Here is a tiny trained network, its code and every weight. The questions are about switching its units off for an input and a class, where a switched-off unit gives its printed mean instead of its output.

import numpy as np


def w(rows, s, z=0):
    codes = np.array(rows[::2]) - 128.0
    scale = np.full(codes.shape[1], s)
    scale[-1] = z or s
    return codes * scale


def f(y):
    return np.maximum(y, 0)


def log_softmax(a):
    a = a - a.max(-1, keepdims=True)
    return a - np.log(np.exp(a).sum(-1, keepdims=True))


def net(x, mask):
    res = np.array(x, float).reshape(1, 3) / 4 @ E
    y = f(res @ A[0][:, :-1].T + A[0][:, -1])
    res = res + np.where(mask, y, B[0][:, -1]) @ B[0][:, :-1]
    return log_softmax(res[-1] @ U[:, :-1].T + U[:, -1])


A, B = {}, {}
E = w([
[134,99,253],'x0',
[222,2,96],'x1',
[130,128,129],'x2',
],0.0091)
A[0] = w([
[166,156,114,246],'neuron 1',
[49,230,170,107],'neuron 2',
[117,134,88,107],'neuron 3',
[146,122,231,67],'neuron 4',
[126,163,5,97],'neuron 5',
[153,18,122,96],'neuron 6',
],0.012,0.011)
B[0] = w([
[230,210,127,249],'neuron 1',
[162,22,41,221],'neuron 2',
[97,115,180,148],'neuron 3',
[194,79,172,164],'neuron 4',
[151,26,247,208],'neuron 5',
[76,104,51,208],'neuron 6',
],0.011)
U = w([
[120,55,20,64],'0',
[176,152,133,254],'1',
[150,68,238,95],'2',
[139,253,120,206],'3',
[6,179,161,46],'4',
[52,204,150,33],'5',
],0.013,0.011)

Each question gives the input, the list of numbers given to net, and the class t.
The units are the neurons (one row each of A and B). Each row of codes is followed by its name. A weight is (code - 128) times the scale printed after its matrix; where a second scale follows, it is the last column's (A, B and U).
mask holds one flag per neuron, in row order. A switched-off neuron (its flag False) gives its mean, the last column of its row in B, instead of its output. The means were averaged over made-up inputs and are rounded, as every weight is.
A unit's drop is (log p(t) with every unit on - log p(t) with that unit switched off) / (log p(t) with every unit on - log p(t) with every unit switched off).
The circuit of an input: a set's keep is (log p(t) with only the set's units on - log p(t) with every unit switched off) / (log p(t) with every unit on - log p(t) with every unit switched off). Starting from all 6 units, units are removed one at a time, each time the one whose removal leaves the highest keep (on an exact tie, the one counted first), for as long as the keep stays at least 0.8.
circuit, biggest first: the units of the circuit, biggest drop first
unit that matters most: the unit with the biggest drop
k most important neurons: the k neurons with the biggest drops, biggest first
drop when u is switched off: that unit's drop, to one decimal
input [2,-2,2], class 3: circuit, biggest first -> [neuron 5]
input [-2,3,-3], class 3: circuit, biggest first -> [neuron 2; neuron 5]
input [-5,-6,-4], class 0: 2 most important neurons -> [neuron 2; neuron 4]
input [0,-2,-3], class 3: circuit, biggest first -> [neuron 5; neuron 4]
input [-1,1,-3], class 3: circuit, biggest first -> [neuron 2; neuron 5]
input [-7,6,-3], class 2: 2 most important neurons -> [neuron 5; neuron 2]
input [-2,3,-1], class 3: 3 most important neurons -> [neuron 2; neuron 5; neuron 4]
input [5,4,-7], class 1: 3 most important neurons -> [neuron 5; neuron 2; neuron 6]
input [7,8,-8], class 0: 2 most important neurons -> [neuron 6; neuron 5]
input [-8,-7,7], class 2: 2 most important neurons -> [neuron 5; neuron 6]
input [-1,-2,-2], class 3: 2 most important neurons -> [neuron 5; neuron 4]
input [-6,-5,0], class 2: 3 most important neurons -> [neuron 5; neuron 6; neuron 3]
input [-4,3,3], class 2: circuit, biggest first -> [neuron 5; neuron 2]
input [-2,3,1], class 3: unit that matters most -> neuron 2
input [-8,-7,-6], class 2: 2 most important neurons -> [neuron 5; neuron 6]
input [-3,4,-6], class 1: 2 most important neurons -> [neuron 2; neuron 1]
input [5,-5,2], class 0: 3 most important neurons -> [neuron 2; neuron 5; neuron 1]
input [0,3,1], class 3: 2 most important neurons -> [neuron 2; neuron 5]
input [-5,2,1], class 2: drop when neuron 5 is switched off -> 0.7
input [0,-4,-2], class 0: unit that matters most -> neuron 2
input [-6,-2,4], class 2: drop when neuron 5 is switched off -> 0.9
input [3,0,-1], class 3: drop when neuron 2 is switched off -> 0.4
